After every row comes roughly how far along a hidden order it lies, from 0 to 15.
[-11  -9  31   9   1  16  12  -3  -9   6 -25 -18  -9   9   0  -1   3]
0
[ -2  -1  40  -8  -4  -5  -8  -5   5 -21   4  39 -11 -12   1   1   0]
1
[ -1  -1  39  -7  -6  -3  -6  -7   7 -14   3  56 -12 -10   1   1   1]
1
[  0  -5  68  18  -2 -15  13   2   3 -19  -4  26  -9  -4   4   2  -4]
9
[  7   5  24  -4  -4 -20 -10  -1  12 -25  17  53  -4 -15   2   2  -3]
0
[  7   4  17   1  -5 -22  -4   1  12 -37  17  75  -5 -21   3   3  -4]
0
[ -4  -6  32  15   0   4  16   0  -5  -7 -19   0  -5   3   1   1   0]
9
[ -5  -6  36   8   2   9   8  -1  -5  12 -12 -27  -4  13   0  -1   1]
9
[ 0 -5 82 11 -2 -7  6 -1  5  0  0  4 -7  9  2 -1 -1]
9
[ -3   1  47 -17  -4   3 -12  -8   8   5   6  17  -9   3   0  -1   3]
1
[  3  -3  44  21   0  -8  15   6   1   5  -1 -10   3  10   2   0  -2]
1
[  4  -2  53   7  -6 -15   4  -1  11 -26   4  85  -8 -10   3   2  -1]
1
[  6   6 -46  -3  -3  -4  -1  -2   7  -5   8  49   6 -10   0   1   3]
12
[ -3  -6  63  12   1  -3   6   2   0   0  -6 -13  -6   9   2   0  -1]
12
[  6   7 -55  -6  -3  -7   0   0   6 -15   7  50   5 -15   0   2   1]
12
[ -3  -7  62  19   0  -8   9   4  -2 -15  -7  -2  -5   2   2   1  -4]
12
[  7   7 -47  -2  -3  -9   3   0   7 -19   7  58   6 -17   1   2   0]
12
[  0  -1  18   0  -6  -7  -3  -5   5 -33   1  68 -12 -17   2   2  -1]
1
[ -1  -6  62  19   0  -8  13   3   0 -26  -7  14  -7   0   2   1  -2]
12
[-1 -5 82 10  0 -7  4  1  3 -2  1 -7 -6 12  2 -1 -2]
9
[  8   7 -94  12   3  -1  18   7  -3  12   0  -4  19   0   0   1   1]
15
[-10  -9  31  13   0  14  16  -2  -9  -5 -26  -7  -9   8   1   0   4]
0

Part 2:
[  4  -4 -15   1  21  48   2  -3  25  10 -13   0  30 -28  -9  -3   3 -27
  17  28   8 -12  -4  -2  -7  -9  -6  18 -11]
15
[ -5  -2 -15   4  13  53   3   4  17  21   3   3  24 -16   4  -5  -8   5
  -4  49  41  -4  -5   5  -2  -6   2  -5   8]
5
[ 14  -5  11   3   4   9   1  -3   5   2 -22  -4   0  -5  -1  -3   9 -16
   6 -36 -29  -4  -1   0   0  -3  -1   4 -10]
10
[-24   2  -3  -3  -1  10  -5  -7 -14 -12  10   9 -20   7   0   5  -6 -19
  -9  17  24  16  21  -7  -2   7 -12   1  13]
3
[  6  -3  10   2   0 -18  -7  -3  -2   1   1   5 -25   6   0   3  -6  -5
  -3 -26   3   5  -3   0  -1   1   2  -4   0]
5
[ 15  -5  16   6   4 -45  -5  -2   3   4  -5   1 -50  -2  -1   3   0 -19
  -1 -46  10   4   6   2  -5  -3   7  -6  -1]
7
[ -6   4  17  -2 -12 -14  -6  -8 -27 -22  -3   4 -47  41   4   6  -3   3
 -12 -43 -18  31  34  -1   3  10  -9 -19  12]
0
[-18   1 -11   0   8  64   2   2   2   4  -3   3  28  -7   2  -2 -10  16
  -2  75  24  -4  -2   1   4  -1  -4   5   5]
5
[ 13  -4   1   4   5  25   1   0  15   8 -20  -2  16  -6   1  -4   6  -8
   4 -15 -13 -10  -3   4   1  -5   3   4  -8]
9
[ -3  -4  -9   4  15  50   0  -6  11  -4 -27  -2  13 -14  -9  -3   5 -25
  12  25  -3  -4   5  -2  -6  -6  -9  16 -10]
14
[  1   4  -8   6   1  29   8   5  10  12  -5  -6  21  -7   6  -8   1  12
  -6  32   2  -5  -8   6   2  -1   1 -10   5]
4
[ 13 -12  11   4  18  11  -7  -6  13   5 -11  10 -33  -4  -6   5   1 -34
   9 -48  11   0  13  -1  -7  -6   0   8  -9]
13
[ 14  -5  17  10  -3 -48  -9  -5   3  -3 -12  -8 -54   7   4   1  -2 -17
  -6 -42   3   3   9   4  -5   1   4  -8  -2]
6
[ 19  -3  11   6   6 -18   2   2  10   8 -14  -7  -1  -3  -2  -3   9  -7
   8 -43 -28  -3  -8   3  -2  -6   5   2  -8]
9
[ -7   1  10   1  -1 -17  -7   0 -10  -1   7   6 -36  15   1   3 -15   9
 -10 -11  14  11   8   0   0   5  -1 -11  10]
2
[ 17  -5   7  13  12   3   0   1  15  12 -24  -6 -19  -3  -1  -3   1  -8
   7 -21 -15  -9 -10   7  -2  -7   5  -4  -8]
11
[-7  1 -5  3  7 41  2  0 10  6 -7 -1 19 -9  1 -4  0  0  0 36 10 -1  2  2
 -1 -2 -2  2  1]
7
